Here is a tiny trained network, its code and every weight. The questions are about switching its units off for an input and a class, where a switched-off unit gives its printed mean instead of its output.

import numpy as np


def w(rows, s, z=0):
    codes = np.array(rows[::2]) - 128.0
    scale = np.full(codes.shape[1], s)
    scale[-1] = z or s
    return codes * scale


def f(y):
    return y / 2 * (1 + np.tanh(0.7978845608 * (y + 0.044715 * y**3)))


def log_softmax(a):
    a = a - a.max(-1, keepdims=True)
    return a - np.log(np.exp(a).sum(-1, keepdims=True))


def net(x, mask):
    res = np.array(x, float).reshape(1, 6) / 4 @ E
    y = f(res @ A[0][:, :-1].T + A[0][:, -1])
    res = res + np.where(mask, y, B[0][:, -1]) @ B[0][:, :-1]
    return log_softmax(res[-1] @ U[:, :-1].T + U[:, -1])


A, B = {}, {}
E = w([
[157,69,147,124],'x0',
[47,136,10,6],'x1',
[2,50,173,127],'x2',
[190,59,64,142],'x3',
[109,96,39,211],'x4',
[69,135,38,129],'x5',
],0.0075)
A[0] = w([
[123,201,98,191,118],'N0',
[140,164,87,122,138],'N1',
[127,167,188,99,77],'N2',
[61,141,147,85,152],'N3',
[128,128,128,128,128],'N4',
[126,140,143,132,87],'N5',
[54,113,136,166,124],'N6',
[113,58,179,96,146],'N7',
[180,124,179,93,73],'N8',
[211,204,92,6,160],'N9',
[135,139,201,200,192],'N10',
[149,182,184,227,102],'N11',
[170,136,119,91,137],'N12',
[127,46,105,153,137],'N13',
[195,119,91,130,74],'N14',
[106,125,74,97,99],'N15',
[123,68,115,208,163],'N16',
[132,19,108,124,107],'N17',
[118,175,163,173,253],'N18',
[68,155,110,128,114],'N19',
[94,111,173,25,156],'N20',
[128,50,155,101,83],'N21',
[92,136,131,101,92],'N22',
[140,187,78,159,143],'N23',
[135,202,142,181,90],'N24',
[98,153,202,131,184],'N25',
[146,146,81,76,139],'N26',
[212,154,134,116,132],'N27',
[109,150,183,121,104],'N28',
[175,171,114,67,127],'N29',
[171,217,164,107,118],'N30',
[92,184,74,131,165],'N31',
[143,144,144,67,58],'N32',
[111,169,210,125,221],'N33',
[200,121,155,178,93],'N34',
[131,144,72,115,71],'N35',
[162,161,109,98,110],'N36',
[89,65,192,97,150],'N37',
[15,139,145,107,145],'N38',
],0.013,0.0036)
B[0] = w([
[158,65,121,110,194],'N0',
[122,123,144,91,172],'N1',
[156,137,160,120,169],'N2',
[167,156,99,173,190],'N3',
[128,128,128,128,128],'N4',
[148,131,152,134,126],'N5',
[141,177,117,97,187],'N6',
[155,53,142,169,178],'N7',
[165,63,121,95,178],'N8',
[94,174,213,76,238],'N9',
[191,133,65,120,254],'N10',
[208,126,101,178,254],'N11',
[117,117,158,69,154],'N12',
[50,111,157,92,189],'N13',
[131,83,138,127,181],'N14',
[125,182,114,132,191],'N15',
[33,67,83,123,223],'N16',
[89,83,161,139,186],'N17',
[194,128,108,102,208],'N18',
[149,156,94,109,180],'N19',
[135,99,108,172,196],'N20',
[93,35,166,188,156],'N21',
[137,158,104,161,149],'N22',
[98,47,134,79,197],'N23',
[218,92,164,147,181],'N24',
[193,164,116,128,199],'N25',
[68,176,136,96,186],'N26',
[164,131,98,77,207],'N27',
[197,154,171,161,163],'N28',
[108,167,164,77,175],'N29',
[140,87,157,76,198],'N30',
[116,144,98,126,213],'N31',
[99,114,158,137,143],'N32',
[254,183,163,112,216],'N33',
[160,117,81,160,231],'N34',
[113,140,154,98,173],'N35',
[127,113,181,95,156],'N36',
[165,41,112,152,193],'N37',
[145,131,72,142,225],'N38',
],0.0082,0.009)
U = w([
[67,70,132,179,103],'0',
[91,205,246,154,5],'1',
[172,164,188,69,173],'2',
[197,153,104,208,179],'3',
[78,210,84,95,164],'4',
],0.011,0.0025)

Each question gives the input, the list of numbers given to net, and the class t.
The units are the neurons (one row each of A and B). Each row of codes is followed by its name. A weight is (code - 128) times the scale printed after its matrix; where a second scale follows, it is the last column's (A, B and U).
mask holds one flag per neuron, in row order. A switched-off neuron (its flag False) gives its mean, the last column of its row in B, instead of its output. The means were averaged over made-up inputs and are rounded, as every weight is.
A unit's drop is (log p(t) with every unit on - log p(t) with that unit switched off) / (log p(t) with every unit on - log p(t) with every unit switched off).
The circuit of an input: a set's keep is (log p(t) with only the set's units on - log p(t) with every unit switched off) / (log p(t) with every unit on - log p(t) with every unit switched off). Starting from the 12 units with the biggest drops (on a tie, the unit counted first), units are removed one at a time, each time the one whose removal leaves the highest keep (on an exact tie, the one counted first), for as long as the keep stays at least 0.8.
units of the circuit, in order: the units of the circuit, biggest drop first
unit that matters most: the unit with the biggest drop
k most important neurons: the k neurons with the biggest drops, biggest first
drop when u is switched off: that unit's drop, to one decimal
input [-2,-7,5,0,6,8], class 0: unit that matters most	N16
input [1,5,-6,-6,6,-3], class 4: units of the circuit, in order	N33, N11
input [-6,8,-4,6,3,-6], class 4: 2 most important neurons	N26, N33
input [-3,8,4,7,-7,-1], class 4: 3 most important neurons	N26, N15, N9
input [-6,-6,-7,4,-3,-6], class 2: 2 most important neurons	N30, N9
input [6,-7,7,7,-7,-4], class 3: 3 most important neurons	N33, N10, N25
input [1,4,7,-6,7,-4], class 3: 2 most important neurons	N3, N38
input [1,8,4,1,-6,-1], class 4: 4 most important neurons	N9, N26, N11, N15
input [6,3,-4,-5,7,-2], class 0: units of the circuit, in order	N33, N10
input [2,4,-5,-2,-4,5], class 1: 2 most important neurons	N9, N10
input [-7,-2,8,-1,3,-1], class 3: drop when N15 is switched off	0.0
input [-8,-4,-8,-5,3,3], class 2: drop when N23 is switched off	0.1
input [7,3,-7,8,-3,8], class 2: drop when N9 is switched off	0.2
input [-1,7,0,0,-7,1], class 4: unit that matters most	N38
